Below is a small trained network, with its code and all its weights. Each question gives an input and a class and asks what happens when units are switched off, that is, made to give their printed mean instead of their output.

import numpy as np


def w(rows, s, z=0):
    codes = np.array(rows[::2]) - 128.0
    scale = np.full(codes.shape[1], s)
    scale[-1] = z or s
    return codes * scale


def norm(h):
    return h / np.sqrt((h * h).mean(-1, keepdims=True) + 1e-5)


def f(y):
    return y / 2 * (1 + np.tanh(0.7978845608 * (y + 0.044715 * y**3)))


def log_softmax(a):
    a = a - a.max(-1, keepdims=True)
    return a - np.log(np.exp(a).sum(-1, keepdims=True))


def net(x, mask):
    res = np.array(x, float).reshape(1, 6) / 4 @ E
    u = 0
    for l in range(3):
        y = f(norm(res) @ A[l][:, :-1].T + A[l][:, -1])
        res = res + np.where(mask[u : u + 6], y, B[l][:, -1]) @ B[l][:, :-1]
        u += 6
    return log_softmax(norm(res)[-1] @ U[:, :-1].T + U[:, -1])


A, B = {}, {}
E = w([
[172,216,131,100,120,149,129,88,96,35],'x0',
[82,73,78,181,209,151,99,102,40,86],'x1',
[251,150,71,52,158,75,153,33,86,111],'x2',
[67,150,251,167,108,165,134,129,88,197],'x3',
[155,230,147,114,138,206,225,183,127,152],'x4',
[132,173,139,47,93,76,48,54,179,184],'x5',
],0.0031)
A[0] = w([
[89,177,228,140,103,141,100,116,128,184,62],'0.n1',
[233,158,177,81,59,81,180,104,224,149,6],'0.n2',
[139,217,234,134,109,166,204,157,120,223,27],'0.n3',
[185,203,127,84,119,98,101,44,79,50,30],'0.n4',
[102,132,216,97,53,86,41,80,244,240,40],'0.n5',
[153,222,94,69,107,124,122,135,254,166,188],'0.n6',
],0.0077,0.0021)
B[0] = w([
[87,96,184,141,113,132,100,100,135,149,189],'0.n1',
[218,79,140,109,72,72,204,159,103,100,219],'0.n2',
[97,142,112,138,199,162,179,128,66,192,217],'0.n3',
[136,164,134,132,135,147,125,85,90,76,216],'0.n4',
[118,119,183,101,107,2,39,170,125,101,254],'0.n5',
[102,191,59,116,94,188,99,207,221,126,227],'0.n6',
],0.0091,0.0077)
A[1] = w([
[162,144,119,120,152,148,104,3,119,78,2],'1.n1',
[148,119,84,122,162,135,122,84,133,113,57],'1.n2',
[149,55,56,96,168,99,102,61,170,203,13],'1.n3',
[109,75,161,199,124,171,156,143,147,82,96],'1.n4',
[136,123,126,125,168,149,145,48,163,178,37],'1.n5',
[142,79,109,116,129,89,135,87,117,145,72],'1.n6',
],0.013,0.0017)
B[1] = w([
[130,227,68,87,239,71,60,29,51,114,254],'1.n1',
[152,150,139,143,87,118,79,62,130,141,175],'1.n2',
[254,94,92,245,128,53,150,156,164,250,159],'1.n3',
[101,40,97,140,138,145,124,153,109,28,218],'1.n4',
[155,98,116,154,117,130,176,166,110,148,139],'1.n5',
[95,162,92,196,134,157,81,159,202,199,151],'1.n6',
],0.0072,0.006)
A[2] = w([
[80,109,212,139,167,223,233,87,112,254,74],'2.n1',
[99,75,177,77,145,143,115,67,202,169,81],'2.n2',
[45,124,252,130,121,173,79,64,152,179,2],'2.n3',
[120,125,210,214,148,88,99,111,80,195,72],'2.n4',
[90,54,231,85,131,126,133,13,190,158,82],'2.n5',
[222,145,157,67,80,181,222,88,154,102,9],'2.n6',
],0.0089,0.0025)
B[2] = w([
[118,224,212,162,222,62,200,242,52,180,252],'2.n1',
[205,119,100,47,45,91,206,98,59,117,126],'2.n2',
[100,25,190,82,91,188,162,6,124,137,205],'2.n3',
[130,113,105,135,135,255,179,24,160,161,240],'2.n4',
[100,117,100,88,74,200,125,60,145,153,154],'2.n5',
[187,76,147,118,55,194,227,27,128,111,184],'2.n6',
],0.0076,0.0042)
U = w([
[103,209,65,109,108,230,137,184,212,124,3],'0',
[182,85,58,238,159,106,96,103,181,237,106],'1',
[245,160,95,72,42,160,247,118,143,75,111],'2',
[71,175,193,158,224,175,241,195,50,205,162],'3',
[138,139,161,66,45,2,34,215,195,131,155],'4',
[157,223,68,104,201,109,62,1,61,77,185],'5',
[59,28,88,181,170,175,117,188,101,12,124],'6',
[41,56,215,85,92,156,87,21,125,184,162],'7',
],0.0075,0.0021)

Each question gives the input, the list of numbers given to net, and the class t.
The units are the neurons (one row each of A and B). Each row of codes is followed by its name. A weight is (code - 128) times the scale printed after its matrix; where a second scale follows, it is the last column's (A, B and U).
mask holds one flag per neuron, layer by layer. A switched-off neuron (its flag False) gives its mean, the last column of its row in B, instead of its output. The means were averaged over made-up inputs and are rounded, as every weight is.
A unit's drop is (log p(t) with every unit on - log p(t) with that unit switched off) / (log p(t) with every unit on - log p(t) with every unit switched off).
The circuit of an input: a set's keep is (log p(t) with only the set's units on - log p(t) with every unit switched off) / (log p(t) with every unit on - log p(t) with every unit switched off). Starting from the 12 units with the biggest drops (on a tie, the unit counted first), units are removed one at a time, each time the one whose removal leaves the highest keep (on an exact tie, the one counted first), for as long as the keep stays at least 0.8.
units of the circuit, in order: the units of the circuit, biggest drop first
most important unit: the unit with the biggest drop
k most important neurons: the k neurons with the biggest drops, biggest first
k most important neurons of layer l: the k neurons of layer l with the biggest drops, biggest first
input [2,3,-8,7,-4,-6], class 6: units of the circuit, in order : [1.n4]
input [1,2,-7,0,6,7], class 7: 3 most important neurons : [0.n5, 0.n1, 2.n3]
input [4,-2,4,-3,-4,7], class 4: 3 most important neurons of layer 0 : [0.n5, 0.n6, 0.n3]
input [0,7,-1,2,-5,6], class 1: units of the circuit, in order : [1.n3, 0.n4]
input [-8,-4,-3,5,6,5], class 7: 2 most important neurons : [0.n5, 0.n1]
input [-2,-1,2,4,8,8], class 4: 3 most important neurons : [0.n5, 0.n6, 0.n2]
input [-1,-1,3,-6,7,1], class 2: 2 most important neurons : [0.n2, 2.n6]
input [7,-2,6,3,3,6], class 2: 3 most important neurons : [0.n2, 0.n6, 2.n6]
input [-8,-3,7,-2,-6,3], class 4: 2 most important neurons of layer 0 : [0.n5, 0.n3]
input [6,-4,-2,-6,5,6], class 2: 2 most important neurons : [0.n2, 2.n6]
input [-4,-1,-6,-1,-1,1], class 7: units of the circuit, in order : [0.n2, 2.n3]
input [-5,4,1,-1,-3,-5], class 1: 2 most important neurons of layer 1 : [1.n3, 1.n6]
input [1,8,2,1,3,-7], class 6: 2 most important neurons : [0.n4, 0.n3]
input [6,0,4,8,4,3], class 3: units of the circuit, in order : [0.n3]
input [-3,8,-2,-3,6,0], class 6: 4 most important neurons : [0.n3, 0.n4, 0.n5, 0.n6]
input [-4,1,-6,1,1,-1], class 7: units of the circuit, in order : [0.n2, 2.n3]
input [6,-7,4,-1,-6,2], class 2: 3 most important neurons : [0.n2, 2.n6, 0.n4]
input [5,-4,-4,-1,4,4], class 0: 2 most important neurons : [0.n6, 0.n3]
input [-4,-1,0,2,0,5], class 4: 2 most important neurons : [0.n5, 0.n6]
input [-7,6,0,-4,-8,3], class 1: most important unit : 1.n3
input [2,-5,6,-2,-1,3], class 2: 2 most important neurons : [0.n2, 2.n6]
input [-4,6,5,1,-7,-8], class 1: 3 most important neurons : [0.n4, 1.n3, 0.n6]
input [-6,5,7,1,4,-8], class 6: 3 most important neurons of layer 0 : [0.n3, 0.n4, 0.n5]
input [-7,-6,-8,6,4,4], class 7: 2 most important neurons of layer 0 : [0.n5, 0.n1]
input [-3,5,-3,-3,-1,0], class 1: 4 most important neurons of layer 0 : [0.n4, 0.n6, 0.n2, 0.n1]
